Here is a tiny trained network, its code and every weight. The questions are about switching its units off for an input and a class, where a switched-off unit gives its printed mean instead of its output.

import numpy as np


def w(rows, s, z=0):
    codes = np.array(rows[::2]) - 128.0
    scale = np.full(codes.shape[1], s)
    scale[-1] = z or s
    return codes * scale


def f(y):
    return y / 2 * (1 + np.tanh(0.7978845608 * (y + 0.044715 * y**3)))


def log_softmax(a):
    a = a - a.max(-1, keepdims=True)
    return a - np.log(np.exp(a).sum(-1, keepdims=True))


def net(x, mask):
    res = np.array(x, float).reshape(1, 6) / 4 @ E
    y = f(res @ A[0][:, :-1].T + A[0][:, -1])
    res = res + np.where(mask, y, B[0][:, -1]) @ B[0][:, :-1]
    return log_softmax(res[-1] @ U[:, :-1].T + U[:, -1])


A, B = {}, {}
E = w([
[76,113,28],'x0',
[24,203,120],'x1',
[149,197,154],'x2',
[124,78,179],'x3',
[251,253,135],'x4',
[91,74,253],'x5',
],0.0068)
A[0] = w([
[225,143,107,254],'N0',
[170,59,10,109],'N1',
[137,47,182,125],'N2',
[173,208,86,173],'N3',
[162,97,70,141],'N4',
[69,84,200,152],'N5',
[46,173,89,122],'N6',
[100,25,165,116],'N7',
[145,88,141,64],'N8',
[113,197,101,231],'N9',
[99,154,93,97],'N10',
[132,106,153,83],'N11',
[97,29,152,153],'N12',
[68,135,106,128],'N13',
[127,160,119,89],'N14',
],0.012,0.0071)
B[0] = w([
[213,114,159,255],'N0',
[235,244,204,206],'N1',
[101,93,145,198],'N2',
[145,52,141,230],'N3',
[176,187,150,167],'N4',
[169,55,134,209],'N5',
[70,134,2,187],'N6',
[107,76,111,216],'N7',
[67,161,116,129],'N8',
[166,75,79,229],'N9',
[66,158,79,144],'N10',
[31,141,189,127],'N11',
[127,47,103,226],'N12',
[130,173,75,162],'N13',
[122,120,144,130],'N14',
],0.0093,0.0089)
U = w([
[85,194,207,1],'0',
[136,165,111,104],'1',
[40,182,116,57],'2',
[179,125,128,117],'3',
[139,78,244,133],'4',
[124,100,146,153],'5',
[121,52,90,150],'6',
[255,179,197,184],'7',
],0.0099,0.0063)

Each question gives the input, the list of numbers given to net, and the class t.
The units are the neurons (one row each of A and B). Each row of codes is followed by its name. A weight is (code - 128) times the scale printed after its matrix; where a second scale follows, it is the last column's (A, B and U).
mask holds one flag per neuron, in row order. A switched-off neuron (its flag False) gives its mean, the last column of its row in B, instead of its output. The means were averaged over made-up inputs and are rounded, as every weight is.
A unit's drop is (log p(t) with every unit on - log p(t) with that unit switched off) / (log p(t) with every unit on - log p(t) with every unit switched off).
The circuit of an input: a set's keep is (log p(t) with only the set's units on - log p(t) with every unit switched off) / (log p(t) with every unit on - log p(t) with every unit switched off). Starting from the 12 units with the biggest drops (on a tie, the unit counted first), units are removed one at a time, each time the one whose removal leaves the highest keep (on an exact tie, the one counted first), for as long as the keep stays at least 0.8.
circuit, biggest first: the units of the circuit, biggest drop first
most important unit: the unit with the biggest drop
top k neurons: the k neurons with the biggest drops, biggest first
drop when u is switched off: that unit's drop, to one decimal
input [3,-7,-3,1,-5,-1], class 4: circuit, biggest first	(N1 N12 N2 N6)
input [5,2,-4,-5,-8,-3], class 1: most important unit	N1
input [0,2,1,-2,-4,8], class 6: circuit, biggest first	(N1 N12)
input [5,-1,-3,-2,-8,-5], class 1: top 2 neurons	(N1 N6)
input [-7,7,-2,-3,-3,4], class 6: circuit, biggest first	(N1 N0)
input [-8,8,-2,-8,2,-7], class 6: top 4 neurons	(N1 N3 N9 N6)
input [7,1,-1,1,-4,-8], class 1: top 4 neurons	(N6 N0 N10 N1)
input [5,-3,-7,7,3,3], class 4: circuit, biggest first	(N6 N9)
input [6,8,1,-4,-3,3], class 2: circuit, biggest first	(N3 N0 N6)
input [-4,-8,-7,6,-6,-7], class 7: top 2 neurons	(N1 N4)
input [6,6,1,-1,8,7], class 6: top 2 neurons	(N1 N9)
input [-4,6,-2,4,-8,6], class 6: drop when N9 is switched off	0.0
input [3,6,-3,-6,-2,3], class 2: drop when N3 is switched off	0.3
input [6,-5,3,-1,-7,-6], class 7: circuit, biggest first	(N1)
input [3,3,-8,-4,1,-4], class 7: drop when N7 is switched off	0.1
